Below is a small trained network, with its code and all its weights. Each question gives an input and a target symbol and asks what happens when units are switched off, that is, made to give their printed mean instead of their output.

import numpy as np


def w(rows, s, z=0):
    codes = np.array(rows[::2]) - 128.0
    scale = np.full(codes.shape[1], s)
    scale[-1] = z or s
    return codes * scale


def f(y):
    return np.maximum(y, 0)


def softmax(a):
    e = np.exp(a - a.max(-1, keepdims=True))
    return e / e.sum(-1, keepdims=True)


def log_softmax(a):
    a = a - a.max(-1, keepdims=True)
    return a - np.log(np.exp(a).sum(-1, keepdims=True))


def net(x, mask):
    ids = ['Ωβεζημτφψ'.index(c) for c in x.split()]
    T = len(ids)
    res = E[ids] + P[:T]
    r = res
    for j in range(2):
        rows = slice(3 * j, 3 * j + 3)
        q, k, v = (r @ M[0][rows].T for M in (Q, K, V))
        z = softmax(np.where(np.tri(T) > 0, q @ k.T / 3**0.5, -1e9)) @ v
        o = O[0][rows]
        res = res + np.where(mask[j], z, o[:, -1]) @ o[:, :-1]
    y = f(res @ A[0][:, :-1].T + A[0][:, -1])
    res = res + np.where(mask[2:6], y, B[0][:, -1]) @ B[0][:, :-1]
    return log_softmax(res[-1] @ U[:, :-1].T + U[:, -1])


Q, K, V, O, A, B = {}, {}, {}, {}, {}, {}
E = w([
[110,210,167,149],'Ω',
[84,211,160,77],'β',
[239,141,148,164],'ε',
[48,218,90,77],'ζ',
[120,150,120,8],'η',
[235,69,107,74],'μ',
[122,132,46,32],'τ',
[160,185,68,133],'φ',
[214,232,190,137],'ψ',
],0.014)
P = w([
[61,68,167,171],'0',
[106,112,154,147],'1',
[133,121,136,132],'2',
[150,149,130,118],'3',
[163,170,127,101],'4',
[181,180,111,85],'5',
[203,206,106,76],'6',
[210,217,104,68],'7',
[215,255,120,69],'8',
],0.0072)
Q[0] = w([
[186,96,61,168],'h0',
[129,227,149,94],'h0',
[9,145,134,162],'h0',
[95,21,160,224],'h1',
[178,124,123,111],'h1',
[64,60,100,161],'h1',
],0.015)
K[0] = w([
[52,145,170,216],'h0',
[174,201,28,108],'h0',
[123,31,78,40],'h0',
[39,11,196,161],'h1',
[157,223,74,141],'h1',
[30,59,184,212],'h1',
],0.012)
V[0] = w([
[69,171,107,72],'h0',
[170,51,58,145],'h0',
[165,87,108,28],'h0',
[73,243,236,107],'h1',
[10,60,98,93],'h1',
[149,71,227,2],'h1',
],0.0077)
O[0] = w([
[87,197,82,77,206],'h0',
[161,143,91,174,48],'h0',
[139,57,113,49,164],'h0',
[78,125,237,85,227],'h1',
[215,221,111,22,3],'h1',
[156,1,193,11,160],'h1',
],0.0089,0.005)
A[0] = w([
[143,104,92,69,220],'n0',
[158,139,182,116,211],'n1',
[228,106,254,216,2],'n2',
[49,195,212,163,132],'n3',
],0.007,0.0078)
B[0] = w([
[186,127,146,206,228],'n0',
[181,91,76,82,226],'n1',
[1,109,13,56,158],'n2',
[106,149,151,172,255],'n3',
],0.0082,0.0086)
U = w([
[185,187,197,212,184],'Ω',
[107,151,168,95,64],'β',
[74,87,38,209,168],'ε',
[33,217,43,92,31],'ζ',
[117,78,144,73,23],'η',
[213,64,179,215,111],'μ',
[151,158,20,114,253],'τ',
[124,228,4,241,80],'φ',
[2,64,90,116,56],'ψ',
],0.0075,0.0048)

Each question gives the input, a string of symbols that net reads in full, and the target symbol t.
The units are the heads (3 rows each of Q, K, V and O) and the neurons (one row each of A and B). Each row of codes is followed by its name. A weight is (code - 128) times the scale printed after its matrix; where a second scale follows, it is the last column's (O, A, B and U).
mask holds one flag per unit, heads first, then neurons. A switched-off unit (its flag False) gives its mean, the last column of its rows in O or B, instead of its output. The means were averaged over made-up inputs and are rounded, as every weight is.
A unit's drop is (log p(t) with every unit on - log p(t) with that unit switched off) / (log p(t) with every unit on - log p(t) with every unit switched off).
The circuit of an input: a set's keep is (log p(t) with only the set's units on - log p(t) with every unit switched off) / (log p(t) with every unit on - log p(t) with every unit switched off). Starting from all 6 units, units are removed one at a time, each time the one whose removal leaves the highest keep (on an exact tie, the one counted first), for as long as the keep stays at least 0.8.
circuit, biggest first: the units of the circuit, biggest drop first
unit that matters most: the unit with the biggest drop
which heads matter: for each layer, one digit per head in row order, 1 if its drop is at least 0.15 and else 0, layers parted by /
drop when u is switched off: that unit's drop, to one decimal
input β μ Ω β ζ Ω μ Ω, target μ: which heads matter -> 11
input τ τ τ, target τ: which heads matter -> 01
input Ω ε ε Ω, target ε: circuit, biggest first -> [h1 h0 n2]
input Ω τ μ μ Ω, target μ: unit that matters most -> h0
input ε τ η τ τ Ω ε ψ ε, target ψ: circuit, biggest first -> [h1 n2]
input ε Ω τ τ ζ, target τ: which heads matter -> 11
input Ω Ω τ Ω, target τ: which heads matter -> 11
input β η Ω Ω Ω μ Ω φ ε, target φ: which heads matter -> 01
input φ Ω Ω τ Ω ψ Ω Ω, target ψ: which heads matter -> 01
input Ω ζ Ω η ψ ζ, target ψ: which heads matter -> 01
input τ τ ε, target τ: circuit, biggest first -> [n2 h1 h0 n3]
input ε β φ ζ ψ Ω ζ, target ψ: drop when n0 is switched off -> 0.1
input Ω β Ω Ω τ β, target τ: drop when h1 is switched off -> 0.6
input τ β φ ζ, target φ: circuit, biggest first -> [h1]
input τ Ω β τ μ Ω, target τ: drop when n3 is switched off -> 0.2
